Below are the code and all the weights of a small trained network. Each question names an input and a target symbol and asks about switching units off, where a switched-off unit gives its printed mean instead of its output.

import numpy as np


def w(rows, s, z=0):
    codes = np.array(rows[::2]) - 128.0
    scale = np.full(codes.shape[1], s)
    scale[-1] = z or s
    return codes * scale


def f(y):
    return y / 2 * (1 + np.tanh(0.7978845608 * (y + 0.044715 * y**3)))


def softmax(a):
    e = np.exp(a - a.max(-1, keepdims=True))
    return e / e.sum(-1, keepdims=True)


def log_softmax(a):
    a = a - a.max(-1, keepdims=True)
    return a - np.log(np.exp(a).sum(-1, keepdims=True))


def net(x, mask):
    ids = ['Δγεζηθλπψ'.index(c) for c in x.split()]
    T = len(ids)
    res = E[ids] + P[:T]
    u = 0
    for l in range(2):
        r = res
        for j in range(3):
            rows = slice(2 * j, 2 * j + 2)
            q, k, v = (r @ M[l][rows].T for M in (Q, K, V))
            z = softmax(np.where(np.tri(T) > 0, q @ k.T / 2**0.5, -1e9)) @ v
            o = O[l][rows]
            res = res + np.where(mask[u + j], z, o[:, -1]) @ o[:, :-1]
        u += 3
        y = f(res @ A[l][:, :-1].T + A[l][:, -1])
        res = res + np.where(mask[u : u + 4], y, B[l][:, -1]) @ B[l][:, :-1]
        u += 4
    return log_softmax(res[-1] @ U[:, :-1].T + U[:, -1])


Q, K, V, O, A, B = {}, {}, {}, {}, {}, {}
E = w([
[153,172,88,51],'Δ',
[15,160,24,149],'γ',
[69,82,181,117],'ε',
[199,201,154,146],'ζ',
[78,165,137,41],'η',
[146,65,94,122],'θ',
[137,106,166,225],'λ',
[233,160,79,206],'π',
[99,251,203,178],'ψ',
],0.016)
P = w([
[249,39,223,80],'0',
[206,4,232,77],'1',
[219,44,240,105],'2',
[227,50,219,107],'3',
[198,42,221,94],'4',
[211,37,212,84],'5',
[199,52,207,77],'6',
[218,40,205,90],'7',
[198,40,195,97],'8',
[204,24,207,106],'9',
[202,30,181,103],'10',
[207,28,174,87],'11',
[192,16,171,87],'12',
[181,31,146,80],'13',
],0.0027)
Q[0] = w([
[197,93,87,140],'0.h0',
[147,112,52,101],'0.h0',
[165,147,62,145],'0.h1',
[124,128,200,119],'0.h1',
[134,145,95,7],'0.h2',
[143,160,145,62],'0.h2',
],0.017)
K[0] = w([
[140,162,86,133],'0.h0',
[60,165,53,135],'0.h0',
[189,51,248,107],'0.h1',
[82,115,104,151],'0.h1',
[79,132,49,105],'0.h2',
[83,218,73,97],'0.h2',
],0.012)
V[0] = w([
[90,187,144,95],'0.h0',
[175,178,183,153],'0.h0',
[58,104,145,143],'0.h1',
[102,176,2,129],'0.h1',
[52,134,110,203],'0.h2',
[123,158,143,54],'0.h2',
],0.0069)
O[0] = w([
[162,106,92,164,55],'0.h0',
[128,76,126,114,131],'0.h0',
[171,157,108,151,200],'0.h1',
[98,160,73,140,75],'0.h1',
[94,79,139,190,161],'0.h2',
[89,123,44,1,8],'0.h2',
],0.0081,0.0012)
A[0] = w([
[138,119,199,121,204],'0.n0',
[245,110,68,122,186],'0.n1',
[82,155,126,188,254],'0.n2',
[204,192,123,146,165],'0.n3',
],0.012,0.0017)
B[0] = w([
[106,116,146,98,231],'0.n0',
[187,82,76,131,254],'0.n1',
[191,186,131,127,218],'0.n2',
[164,151,255,78,222],'0.n3',
],0.0097,0.0048)
Q[1] = w([
[151,254,70,155],'1.h0',
[52,49,46,163],'1.h0',
[249,162,57,236],'1.h1',
[169,133,85,148],'1.h1',
[221,62,42,159],'1.h2',
[152,162,125,170],'1.h2',
],0.0065)
K[1] = w([
[126,211,185,203],'1.h0',
[155,1,183,115],'1.h0',
[180,117,109,187],'1.h1',
[99,58,119,137],'1.h1',
[189,221,75,157],'1.h2',
[216,188,227,166],'1.h2',
],0.0057)
V[1] = w([
[113,72,80,71],'1.h0',
[104,146,79,214],'1.h0',
[66,166,190,54],'1.h1',
[33,2,131,131],'1.h1',
[38,160,113,120],'1.h2',
[199,38,50,132],'1.h2',
],0.0072)
O[1] = w([
[95,98,152,101,112],'1.h0',
[34,111,39,145,47],'1.h0',
[38,187,162,88,119],'1.h1',
[67,30,65,134,43],'1.h1',
[1,174,103,145,2],'1.h2',
[166,21,16,138,152],'1.h2',
],0.0075,0.0058)
A[1] = w([
[133,142,98,131,136],'1.n0',
[102,220,108,63,94],'1.n1',
[60,110,77,244,255],'1.n2',
[197,160,134,55,86],'1.n3',
],0.011,0.0055)
B[1] = w([
[128,87,113,191,127],'1.n0',
[177,185,84,128,164],'1.n1',
[183,109,148,56,146],'1.n2',
[7,123,105,192,253],'1.n3',
],0.012,0.014)
U = w([
[14,114,9,161,33],'Δ',
[188,178,38,152,34],'γ',
[105,113,197,1,191],'ε',
[24,145,150,174,28],'ζ',
[71,192,66,67,159],'η',
[149,58,70,91,253],'θ',
[214,145,192,132,199],'λ',
[125,130,78,227,124],'π',
[127,216,135,179,69],'ψ',
],0.008,0.0051)

Each question gives the input, a string of symbols that net reads in full, and the target symbol t.
The units are the heads (2 rows each of Q, K, V and O) and the neurons (one row each of A and B). Each row of codes is followed by its name. A weight is (code - 128) times the scale printed after its matrix; where a second scale follows, it is the last column's (O, A, B and U).
mask holds one flag per unit, layer by layer, with each layer's heads first. A switched-off unit (its flag False) gives its mean, the last column of its rows in O or B, instead of its output. The means were averaged over made-up inputs and are rounded, as every weight is.
A unit's drop is (log p(t) with every unit on - log p(t) with that unit switched off) / (log p(t) with every unit on - log p(t) with every unit switched off).
The circuit of an input: a set's keep is (log p(t) with only the set's units on - log p(t) with every unit switched off) / (log p(t) with every unit on - log p(t) with every unit switched off). Starting from the 12 units with the biggest drops (on a tie, the unit counted first), units are removed one at a time, each time the one whose removal leaves the highest keep (on an exact tie, the one counted first), for as long as the keep stays at least 0.8.
circuit, biggest first: the units of the circuit, biggest drop first
most important unit: the unit with the biggest drop
top k neurons: the k neurons with the biggest drops, biggest first
top k neurons in layer l: the k neurons of layer l with the biggest drops, biggest first
heads that matter: for each layer, one digit per head in row order, 1 if its drop is at least 0.15 and else 0, layers parted by /
drop when u is switched off: that unit's drop, to one decimal
input λ η λ ψ ζ Δ, target Δ: circuit, biggest first : [1.n3, 0.h2]
input λ Δ θ λ θ λ η ε η ψ ε λ, target λ: heads that matter : 001 / 000
input γ ψ η θ Δ λ λ ε π θ γ, target γ: heads that matter : 000 / 100
input ε θ η ζ λ ζ π ε π ε, target ε: most important unit : 1.n3
input ε λ Δ ε π ε π ε π, target π: top 3 neurons : [1.n3, 0.n1, 0.n3]
input γ ε ψ η, target ψ: circuit, biggest first : [0.n1, 1.h2, 1.n1]
input ε θ θ λ ψ ε ζ Δ λ θ η θ θ π, target π: top 3 neurons : [1.n3, 0.n1, 0.n0]
input ε ψ γ, target ψ: top 2 neurons : [0.n1, 0.n2]
input ε η η ε θ θ, target θ: heads that matter : 000 / 010
input η π Δ π λ π ζ γ, target π: heads that matter : 001 / 011
input ψ ε ε λ λ γ, target λ: top 2 neurons in layer 0 : [0.n3, 0.n2]
input λ γ λ ζ ψ η, target ψ: top 2 neurons : [0.n1, 1.n1]
input γ θ ε, target θ: top 3 neurons in layer 0 : [0.n3, 0.n0, 0.n2]
input θ θ γ ε, target θ: top 3 neurons in layer 0 : [0.n3, 0.n2, 0.n0]
input γ θ Δ, target θ: top 2 neurons : [1.n3, 0.n3]
input θ ε γ, target θ: top neuron : [0.n3]
input ψ λ Δ λ, target λ: drop when 0.h2 is switched off : 0.2
input ε γ λ λ λ γ ε ε ψ η γ π γ, target γ: drop when 1.n3 is switched off : 0.3
input ζ ζ ε η ζ ψ ψ γ, target ψ: drop when 1.h0 is switched off : 0.2
input θ ε η η η π Δ, target Δ: drop when 1.n2 is switched off : 0.0
